Below are the code and all the weights of a small trained network. Each question names an input and a class and asks about switching units off, where a switched-off unit gives its printed mean instead of its output.

import numpy as np


def w(rows, s, z=0):
    codes = np.array(rows[::2]) - 128.0
    scale = np.full(codes.shape[1], s)
    scale[-1] = z or s
    return codes * scale


def norm(h):
    return h / np.sqrt((h * h).mean(-1, keepdims=True) + 1e-5)


def f(y):
    return np.maximum(y, 0)


def log_softmax(a):
    a = a - a.max(-1, keepdims=True)
    return a - np.log(np.exp(a).sum(-1, keepdims=True))


def net(x, mask):
    res = np.array(x, float).reshape(1, 5) / 4 @ E
    u = 0
    for l in range(3):
        y = f(norm(res) @ A[l][:, :-1].T + A[l][:, -1])
        res = res + np.where(mask[u : u + 10], y, B[l][:, -1]) @ B[l][:, :-1]
        u += 10
    return log_softmax(norm(res)[-1] @ U[:, :-1].T + U[:, -1])


A, B = {}, {}
E = w([
[247,67,108],'x0',
[12,3,64],'x1',
[176,58,219],'x2',
[112,106,142],'x3',
[60,126,90],'x4',
],0.0039)
A[0] = w([
[78,139,110,172],'L0N1',
[92,150,240,93],'L0N2',
[81,153,173,82],'L0N3',
[254,108,101,151],'L0N4',
[154,200,150,120],'L0N5',
[170,107,123,74],'L0N6',
[139,146,192,112],'L0N7',
[131,164,22,87],'L0N8',
[88,150,161,6],'L0N9',
[108,122,173,215],'L0N10',
],0.0094,0.0019)
B[0] = w([
[175,165,129,189],'L0N1',
[154,165,130,188],'L0N2',
[134,63,255,165],'L0N3',
[116,153,174,255],'L0N4',
[173,171,148,201],'L0N5',
[123,112,140,162],'L0N6',
[179,50,61,176],'L0N7',
[211,86,146,196],'L0N8',
[98,138,166,146],'L0N9',
[36,126,133,175],'L0N10',
],0.0063,0.0048)
A[1] = w([
[146,157,151,254],'L1N1',
[175,23,64,137],'L1N2',
[192,53,42,149],'L1N3',
[121,75,62,143],'L1N4',
[122,82,134,125],'L1N5',
[142,110,97,65],'L1N6',
[141,245,152,219],'L1N7',
[135,171,125,187],'L1N8',
[90,15,166,136],'L1N9',
[91,196,116,199],'L1N10',
],0.012,0.0036)
B[1] = w([
[140,58,98,224],'L1N1',
[175,187,136,224],'L1N2',
[62,182,6,210],'L1N3',
[188,193,50,185],'L1N4',
[73,217,160,169],'L1N5',
[159,155,206,138],'L1N6',
[125,78,111,255],'L1N7',
[148,2,167,177],'L1N8',
[189,199,202,243],'L1N9',
[95,72,194,174],'L1N10',
],0.0064,0.0066)
A[2] = w([
[95,76,45,90],'L2N1',
[106,154,81,138],'L2N2',
[245,64,160,148],'L2N3',
[11,119,185,251],'L2N4',
[136,49,124,234],'L2N5',
[172,103,178,60],'L2N6',
[203,133,126,208],'L2N7',
[30,144,57,68],'L2N8',
[163,204,128,87],'L2N9',
[121,208,171,206],'L2N10',
],0.011,0.0025)
B[2] = w([
[162,137,28,141],'L2N1',
[146,157,55,151],'L2N2',
[2,155,113,254],'L2N3',
[130,68,178,177],'L2N4',
[75,171,123,194],'L2N5',
[29,185,129,184],'L2N6',
[38,133,131,209],'L2N7',
[144,75,162,147],'L2N8',
[141,178,147,175],'L2N9',
[187,54,191,190],'L2N10',
],0.0079,0.009)
U = w([
[166,175,187,131],'0',
[155,25,202,119],'1',
[192,80,115,1],'2',
[38,154,155,200],'3',
[156,87,78,64],'4',
[183,252,96,98],'5',
[162,149,54,63],'6',
],0.017,0.0096)

Each question gives the input, the list of numbers given to net, and the class t.
The units are the neurons (one row each of A and B). Each row of codes is followed by its name. A weight is (code - 128) times the scale printed after its matrix; where a second scale follows, it is the last column's (A, B and U).
mask holds one flag per neuron, layer by layer. A switched-off neuron (its flag False) gives its mean, the last column of its row in B, instead of its output. The means were averaged over made-up inputs and are rounded, as every weight is.
A unit's drop is (log p(t) with every unit on - log p(t) with that unit switched off) / (log p(t) with every unit on - log p(t) with every unit switched off).
The circuit of an input: a set's keep is (log p(t) with only the set's units on - log p(t) with every unit switched off) / (log p(t) with every unit on - log p(t) with every unit switched off). Starting from the 12 units with the biggest drops (on a tie, the unit counted first), units are removed one at a time, each time the one whose removal leaves the highest keep (on an exact tie, the one counted first), for as long as the keep stays at least 0.8.
circuit, biggest first: the units of the circuit, biggest drop first
most important unit: the unit with the biggest drop
k most important neurons: the k neurons with the biggest drops, biggest first
top k neurons in layer l: the k neurons of layer l with the biggest drops, biggest first
drop when u is switched off: that unit's drop, to one decimal
input [3,3,6,-5,-3], class 0: circuit, biggest first	(L1N9, L1N2)
input [-6,-5,5,0,8], class 1: top 3 neurons in layer 0	(L0N10, L0N8, L0N9)
input [-5,-3,0,3,4], class 1: circuit, biggest first	(L2N4, L1N10, L2N3)
input [5,-1,-5,4,2], class 5: 2 most important neurons	(L1N3, L0N8)
input [4,2,6,-5,-2], class 0: circuit, biggest first	(L1N9, L1N2)
input [-3,8,-1,-7,8], class 4: top neuron in layer 0	(L0N4)
input [-3,0,1,3,-1], class 1: circuit, biggest first	(L0N10, L2N10, L2N3)
input [-2,6,6,-8,8], class 0: top 2 neurons in layer 1	(L1N9, L1N4)
input [-2,7,5,-2,0], class 0: top 2 neurons in layer 1	(L1N9, L1N4)
input [-7,-2,2,-2,1], class 1: top 2 neurons in layer 0	(L0N10, L0N8)
input [-1,2,3,-6,0], class 0: 2 most important neurons	(L1N9, L0N4)
input [-8,8,3,-1,4], class 1: 2 most important neurons	(L2N3, L2N4)
input [-7,-2,3,5,0], class 1: 2 most important neurons	(L0N10, L2N4)
input [5,4,-8,-6,3], class 6: most important unit	L1N3
input [2,8,4,5,5], class 5: top 2 neurons in layer 0	(L0N4, L0N3)
input [4,4,8,-6,-7], class 3: drop when L1N9 is switched off	-0.1
input [-7,1,-6,2,-1], class 1: drop when L2N3 is switched off	0.2
input [-6,7,7,-6,1], class 0: drop when L1N9 is switched off	0.5
input [-2,8,-4,3,-2], class 5: drop when L1N4 is switched off	0.2
input [7,2,-7,-1,1], class 5: most important unit	L1N2
